(in the rows, 128 means zero)
Each row of numbers stands for one thing and depends on some of the facts below. Use the named rows to name the rest.

How the things are related:
bedar | nibri gotos | triku 732
bevi | loplomol klagu | nibri flaklar | triku 856
bibal | loplomol tibistar | nibri trifupal | triku 732
bibo | nibri skatros | triku 856
bimil | loplomol stasten | nibri gukleflir | triku 330
birer | nibri skatros | triku 256
bodrol | nibri vogredal | triku 856
bofli | loplomol skegren | nibri fodi | triku 856
bogi | nibri trifupal
bopim | loplomol grakelum | nibri skigra | triku 256
botubil | loplomol nerul | nibri trona | triku 666
brefol | loplomol flabrom | nibri flogrul | triku 613
breskon | loplomol flata | nibri gotos | triku 856
bribeklo | loplomol topum
bridrar | loplomol falak | nibri trifupal | triku 256
brirar | loplomol sefor | nibri trona | triku 981
brorun | loplomol plofibrum | nibri zaplori | triku 330
brostus | loplomol skigra | nibri tidraro
broten | nibri saskes | triku 856
bulivu | loplomol zoti | nibri gotos | triku 861
bupo | nibri grabru | triku 173
buvu | loplomol dritral | nibri plukem | triku 981
dababro | nibri skofe | triku 936
dirutus | nibri zaplori | triku 296
divo | loplomol kenik | nibri grabru | triku 732
dobos | loplomol tretris | nibri dritral
dokar | nibri vosik | triku 746
doske | nibri luflis | triku 981
drala | loplomol pufadrer | nibri skigra | triku 296
drazur | loplomol suflisur | nibri bafloso | triku 330
drebradur | nibri skigra
dregrum | nibri gotos
drekon | nibri klugrok | triku 173
driflik | loplomol breskon | nibri skatros | triku 173
driru | nibri dritral | triku 913
drirur | nibri magom | triku 732
dritral | loplomol flogrul
drofek | nibri fumis | triku 746
falak | loplomol dababro | nibri gotos | triku 152
famis | nibri tidraro | triku 746
flabrom | loplomol plakloklo | nibri klugrok | triku 666
flaplil | loplomol bafloso | nibri sosi | triku 732
flata | loplomol kekas | nibri saskes | triku 746
fledris | loplomol grutrupem | nibri skofe | triku 913
flefli | nibri magom | triku 856
flesko | nibri dritral | triku 173
flogrim | nibri flaklar | triku 173
flogrul | loplomol gugik
flopur | nibri klugrok | triku 256
fluplam | nibri gukleflir | triku 229
fodrok | loplomol stelegre | nibri trifupal | triku 173
fozir | nibri bafloso | triku 613
fumis | loplomol tebas
furik | nibri fodi | triku 981
fustol | nibri plukem | triku 152
gakem | nibri fumis | triku 152
ganor | nibri flogrul
gemo | loplomol poman | nibri gotos | triku 173
gikle | nibri vuti | triku 152
giva | nibri sosi | triku 746
goklen | nibri vozor | triku 666
gotos | loplomol zugim
grabru | loplomol redrel
grabun | nibri bribeklo | triku 330
grakelum | loplomol rezok | nibri debre
grepubak | nibri klugrok | triku 981
gribi | nibri dritral | triku 296
grinik | nibri skigra | triku 981
grire | nibri luflis
griton | loplomol bibal | nibri trona | triku 913
grutrupem | loplomol rilan | nibri vuti | triku 173
gugik | loplomol grabru | nibri trona
gukleflir | loplomol zutus
kabemek | loplomol vozor | nibri flaklar | triku 666
kabusti | nibri vozor | triku 229
karus | loplomol reski | nibri dritral | triku 732
kekas | nibri sosi
kenik | loplomol bimil | nibri trona
kiflaskir | loplomol rutan | nibri grabru | triku 330
klagu | loplomol trifupal | nibri zustas | triku 152
klaplel | nibri gotos | triku 981
kleskagro | nibri fumis | triku 856
kliklan | nibri skigra | triku 913
klobil | loplomol ripupal | nibri vozor | triku 861
klofus | loplomol zabrus | nibri trifupal | triku 936
kluno | nibri skigra | triku 613
klusovo | nibri fodi | triku 666
kluze | nibri sosi
kodran | nibri trona | triku 330
laklilo | nibri grabru | triku 296
letam | loplomol gukleflir | nibri vogredal
ligra | loplomol plugrikler | nibri flaklar | triku 152
lozin | loplomol luflis | nibri gotos
ludriplim | nibri skatros | triku 330
luflis | loplomol drazur
meres | nibri satrasem | triku 856
mezi | nibri klugrok | triku 746
mipi | nibri grabru
miraklus | nibri fumis
molo | loplomol nagozok | nibri vozor | triku 173
movel | loplomol skapi | nibri skatros | triku 666
mugre | nibri dritral | triku 981
nagozok | loplomol siskis | nibri skatros | triku 861
nemir | nibri fodi | triku 229
nerul | loplomol dokar | nibri vozor | triku 746
nolal | loplomol planan | nibri saskes
nudras | nibri satrasem | triku 666
panufus | nibri skatros | triku 732
pedrum | loplomol trotis | nibri gotos
pidris | nibri satrasem | triku 861
pila | nibri trona | triku 296
pitram | nibri sosi | triku 613
plagan | nibri bafloso | triku 861
plakloklo | nibri sosi | triku 152
planan | loplomol driflik | nibri skigra
plasto | loplomol ganor | nibri flaklar | triku 256
plebrul | nibri zaplori | triku 856
pletrul | nibri gukleflir | triku 152
plisti | nibri luflis | triku 732
plofibrum | loplomol gotos | nibri magom | triku 173
plola | nibri vogredal
pludruk | nibri magom | triku 256
plugrikler | loplomol brirar | nibri fumis | triku 330
poman | loplomol bribeklo | nibri trona | triku 936
pomun | loplomol skife | nibri bafloso | triku 296
potra | loplomol pomun | nibri gotos | triku 296
pozime | nibri grabru | triku 981
pufadrer | nibri magom | triku 613
puzek | loplomol stabrufi | nibri flaklar | triku 613
ramu | nibri grabru | triku 856
rastuk | nibri satrasem | triku 936
redrel | loplomol fluplam | nibri gukleflir | triku 256
reski | loplomol klofus | nibri debre
rezok | nibri klugrok | triku 861
rilan | loplomol dirutus | nibri skatros | triku 746
rinu | nibri vozor | triku 856
ripupal | loplomol viben | nibri skofe | triku 152
rotrur | nibri fodi
rukem | loplomol ruskor | nibri vozor | triku 296
ruskor | loplomol fumis | nibri klugrok | triku 732
rutan | loplomol trelu | nibri gukleflir | triku 173
satrasem | loplomol dobos
sefor | nibri gotos | triku 330
sida | loplomol suvoge | nibri bafloso | triku 152
silin | nibri fodi | triku 173
siskis | loplomol rukem | nibri klugrok | triku 229
skama | loplomol flaplil | nibri sosi | triku 856
skanum | nibri gotos | triku 613
skapi | loplomol drala | nibri saskes | triku 913
skegren | loplomol trapa | nibri flaklar | triku 981
skife | loplomol zaplori | nibri tidraro | triku 152
skigra | loplomol bopim
skisketrir | nibri vogredal | triku 229
skodir | nibri debre | triku 666
sobras | nibri saskes | triku 229
stabrufi | loplomol debre | nibri luflis | triku 330
stadeflok | nibri flaklar | triku 330
stasten | loplomol pila | nibri dritral | triku 861
stelegre | nibri flaklar | triku 861
stezigras | nibri satrasem
stifa | nibri vuti | triku 913
stifli | nibri grabru | triku 913
stirogruk | nibri trona
stubral | loplomol puzek | nibri zustas | triku 856
stufla | nibri skatros | triku 981
suflisur | loplomol karus | nibri gukleflir | triku 861
sugo | nibri trifupal | triku 856
suru | loplomol bupo | nibri grabru | triku 256
suvoge | loplomol zistan | nibri trona
tabur | nibri fodi | triku 936
tebas | nibri flogrul
teklan | nibri skigra | triku 861
teko | nibri trifupal | triku 913
tesul | loplomol zataskar | nibri skatros | triku 913
tibistar | loplomol gribi | nibri skatros | triku 229
tidraro | loplomol trunekes
tiflos | nibri gukleflir | triku 856
topum | nibri sosi | triku 229
trabedri | nibri trona | triku 173
trapa | nibri flaklar
trelu | nibri trifupal | triku 613
trenu | loplomol divo | nibri tidraro | triku 666
trerum | nibri dritral
tretris | loplomol brefol | nibri vozor | triku 330
trifupal | loplomol fledris
trotis | nibri debre | triku 613
trunekes | nibri grabru | triku 613
tusel | nibri zaplori | triku 913
vetak | nibri plukem
viben | loplomol plasto | nibri fodi
vigrer | nibri trifupal | triku 746
vigril | nibri satrasem | triku 330
vizu | nibri flaklar | triku 913
vodil | nibri trifupal | triku 152
vozor | loplomol tidraro
vule | nibri trifupal
zabrus | loplomol brostus | nibri klugrok | triku 936
zataskar | nibri plukem
zinu | nibri zustas | triku 229
zipaples | nibri bafloso | triku 173
zistan | loplomol movel | nibri vozor | triku 981
zoti | loplomol pedrum | nibri bribeklo
zubrus | loplomol griton | nibri flogrul | triku 330
zude | nibri bafloso | triku 936
zuflos | nibri skatros
zugim | loplomol botubil | nibri trifupal
zutus | loplomol gemo | nibri zustas

Some things and their rows:
[155 109 160 166 162 153 141 146  99 102 101  78 142 101 178 116 124 163
  90 116 110 154 126 124 128 120 119 146 112 100 142 133 120 121 169 100
 109 142] : drirur
[155 110 160 168 159 155 140 147  98 101 100  75 142 102 180 115 127 163
  89 116 109 155 123 124 130 117 117 151 108 102 146 135 120 125 170 101
 110 142] : divo
[151 124 163 159 147 153 122 153 107 125 126  75 147 101 170 109 120 180
  80 126 109 118 119 149 144 125 127 126 103 114 145 140 108 126 157 115
 132 142] : gikle
[173 125 147 150 193 121 155 146 131  97 174  69 150 118 198 146 131 177
  94 118 147 115 140 114 201 141 133 130 114  98  80 153 123 153 168 133
 156 118] : vuti
[141 117 162 160 150 156 121 143 102 116 127  80 152  98 168 108 121 176
  87 120 114 121 122 136 144 129 120 126 109 114 145 135 102 124 157 118
 132 133] : grire
[144 124 157 160 146 160 121 157 112 113 115  72 139  97 167 115 119 182
  91 112 101 116 112 129 141 131 127 137 113 104 146 136 114 122 162 113
 126 144] : teklan
[136 119 160 156 147 143 118 144 107 131 133  67 145 101 178 111 115 174
  82 125 100 119 121 152 151 125 126 120 115 125 144 141 114 114 161 107
 124 151] : plakloklo
[130 104 177 159 139 174 122 158  94 118 120 109 168 103 174  93 159 183
  75 129 162 135 125 106 145 138  98 140  88 117 133 129  91 125 140 108
 160  93] : brorun
[159 120 145 147 195 111 151 138 131 103 181  63 147 118 204 147 125 171
  95 116 139 115 144 117 206 141 133 123 124 109  77 153 127 143 173 126
 148 128] : zaplori
[160 123 155 172 139 157 137 132  82 101 126  86 164 103 174 102 139 170
  86 124 131 145 112 140 135 117 124 135  86 114 160 141 107 147 153 143
 139 120] : bevi
[156 122 167 166 150 166 124 152 104 111 120  85 155  99 160 103 129 182
  86 120 125 121 118 131 138 126 120 140  96 107 150 137  98 137 153 124
 141 125] : nolal
[125 131 162 192 141 157 135 141 110 110 163  77 160  71 152  93  76 215
 103  93 129  73 137 111 124 133 128 123 129 124 139 121  87 103 150 132
 103 159] : skanum
[147  83 156 177 183 169 102 125 112 130 125  78 147  90 144 106 127 188
  91 142 113 131 118 137 129 155 128 115 118 110 149 141  95 114 165 109
 138 109] : zugim
[146 127 170 159 148 148 117 143 104 131 152  81 158  97 163 101 112 182
  74 132 111 103 125 164 153 123 120 111  96 129 148 139  89 131 150 130
 145 137] : skisketrir
[173 124 148 151 193 122 155 146 130  98 173  69 149 118 198 145 130 176
  93 118 146 114 140 115 200 141 132 130 114  99  81 152 122 153 168 132
 156 120] : vogredal
[128 126 169 154 166 166  86 134 122 100 142  71 153  84 145 110  96 171
 107  96  88  69 122 138 163 128 115 123 128 115 154 126  78 134 159 128
 146 145] : pludruk
[140 121 160 162 141 157 124 144 101 109 131  76 153 101 180 111 127 171
  85 118 108 124 114 141 154 120 114 135  99 120 151 135 108 132 159 120
 136 138] : gugik
[126 119 160 156 141 148 121 137  99 114 136  73 151 100 188 115 120 165
  86 117  99 124 117 146 159 123 114 123 109 126 146 132 111 120 161 115
 128 145] : trapa
[132 105 150 122 129 160 144 169  64 104 121 104 147  65 173 136 121 165
  72 107  95 120 101 157 148 172 128  91  94  73 131 106 110 112 123 120
 143 101] : zabrus

Rows to name:
No name comes twice in this set of rows, the named rows included.
[163 132 164 163 137 165 130 163 103 111 123  81 150 103 176 111 131 181
  75 127 110 122 106 150 149 119 117 144  81 109 154 139 108 144 153 124
 145 139] -> ligra
[148 128 167 162 147 148 117 142 104 130 152  78 160  99 163  99 115 182
  75 132 113 105 123 163 153 120 122 117  94 132 153 142  92 135 150 132
 144 138] -> siskis
[142 122 157 161 147 160 122 155 114 114 116  69 139  99 167 113 119 183
  92 113 102 116 111 129 143 130 126 138 115 108 146 138 115 122 163 111
 125 147] -> stasten
[115  84 145 186 177 167 116 119 127 127 164  79 144  78 130 106  93 207
  97 129  91 107 114 122 132 162 117 102 130 123 142 124  79 103 169 135
 119 118] -> trelu
[122 126 150 176 134 163 142 143 116 101 164  83 151  89 160 109  99 196
  90 106  93 101 105 123 150 126 102 133  98 124 147 119  87 131 160 153
 125 140] -> puzek
[160  75 154 182 194 168 122 131 107 118  99  76 136  91 154 114 129 175
  93 139 107 164 122 126 114 149 127 133 120  94 144 139 111 111 176  89
 114 115] -> bibal
[172 133 132 119 172 116 171 153 113  76 164  96 137  62 192 179 108 174
  71 113 131 113 125 143 197 166 121  81  81  76  57 136 124 170 158 135
 156  88] -> skigra
[146 104 165 135 145 162 143 166  61 115 137 109 154  93 183 129 111 151
  76 117  83 122 118 164 141 162 127  97 108  68 134  94  94  97 126 131
 137 124] -> reski
[157 118 169 186 158 149 137 145  90 105 104  69 151  84 182 105 107 179
 100 101 140 130 148 118 111 121 137 143 131 102 137 135 123 100 160  81
  90 166] -> bedar
[103 114 156 170 146 154 134 138 125 116 168  78 148  88 158 104  89 196
  93 106  93  95 121 115 151 131 103 122 121 134 137 120  85 109 163 135
 114 146] -> pufadrer
[127 147 152 126 137 161  92 133 113  80 127 101 137  24 137 146  68 174
  86  96  80  65 109 162 155 150  99  65  93  98 125 114  79 158 158 131
 144 114] -> bopim
[147  96 165 173 197 190  72 127 130 109 134  77 150  76 115 107 105 189
 108 121  94  79 116 136 143 156 121 119 126 100 161 131  65 135 162 124
 159 114] -> bridrar

Now the same things, written a new way:
Named rows:
[118 122 154 112 130 142 115 150 171 130 171 141 156] : drekon
[152 122 145 117 128 153 112 167 181 132 195 136 154] : mugre
[120 122 155 112 129 143 113 150 170 128 169 140 156] : zipaples
[117 122 153 111 131 138 118 151 172 130 175 142 155] : bupo
[143 110 164  68  91 149  92 115 190 104 192 121 153] : grabru
[122 116 132 108 118 133 107 153 149 128 205 144 168] : trunekes
[143  97 144  96 123 151 107 120 160 139 184 155 160] : skama
[159 103 148 119 117 157 113 158 172 136 205 151 155] : tabur
[156 121 151 124 148 152  65 107 179 121 159 167 195] : falak
[136  98 149 107 114 151 114 148 159 132 182 158 163] : flefli
[128 112 147 108 120 145 111 152 161 128 179 147 163] : fustol
[130  95 116 149 111 177 131 122 127 111 169 109 175] : trelu
[147 129 131  99 120 155 109 118 172 132 170 148 150] : brostus
[155 132 135 117 128 154 107 176 181 127 202 125 156] : pidris
[136 116 145 108 126 148 114 160 171 129 181 142 159] : rotrur
[140 107 152 111 119 152 114 154 169 130 180 149 158] : zinu
[161 130 132 104 137 153  99 147 181 134 204 121 152] : stasten
[133 114 131  97 123 141  94 122 145 132 198 137 167] : brefol
[151 122 144 116 129 152 112 168 182 131 197 135 153] : grepubak

Rows to name:
No name comes twice in this set of rows, the named rows included.
[148 109 165  73  88 150  87 115 185 102 182 119 152] -> dritral
[126 121 152 101 136 145 105 121 169 134 169 136 153] -> rutan
[153 109 159  77  87 139  85 123 182 107 174 121 149] -> vozor
[127 124 153 100 136 142 111 119 170 137 173 135 155] -> molo
[165 142 121 107 127 158 103 136 183 132 196 130 148] -> suflisur
[134  97 147 105 118 144 118 150 162 134 187 159 162] -> ramu
[184 142 139 133 156 160  59 131 199 120 183 144 189] -> bulivu
[133  91 130 147 116 181 141 122 142 115 150 113 168] -> vodil
[137 108 152 109 123 155 116 151 171 130 187 150 159] -> fluplam
[137  93 139  87 130 124 119 123 165 141 198 159 150] -> bevi
[155 122 142 105 134 161 104 136 181 135 195 129 151] -> buvu

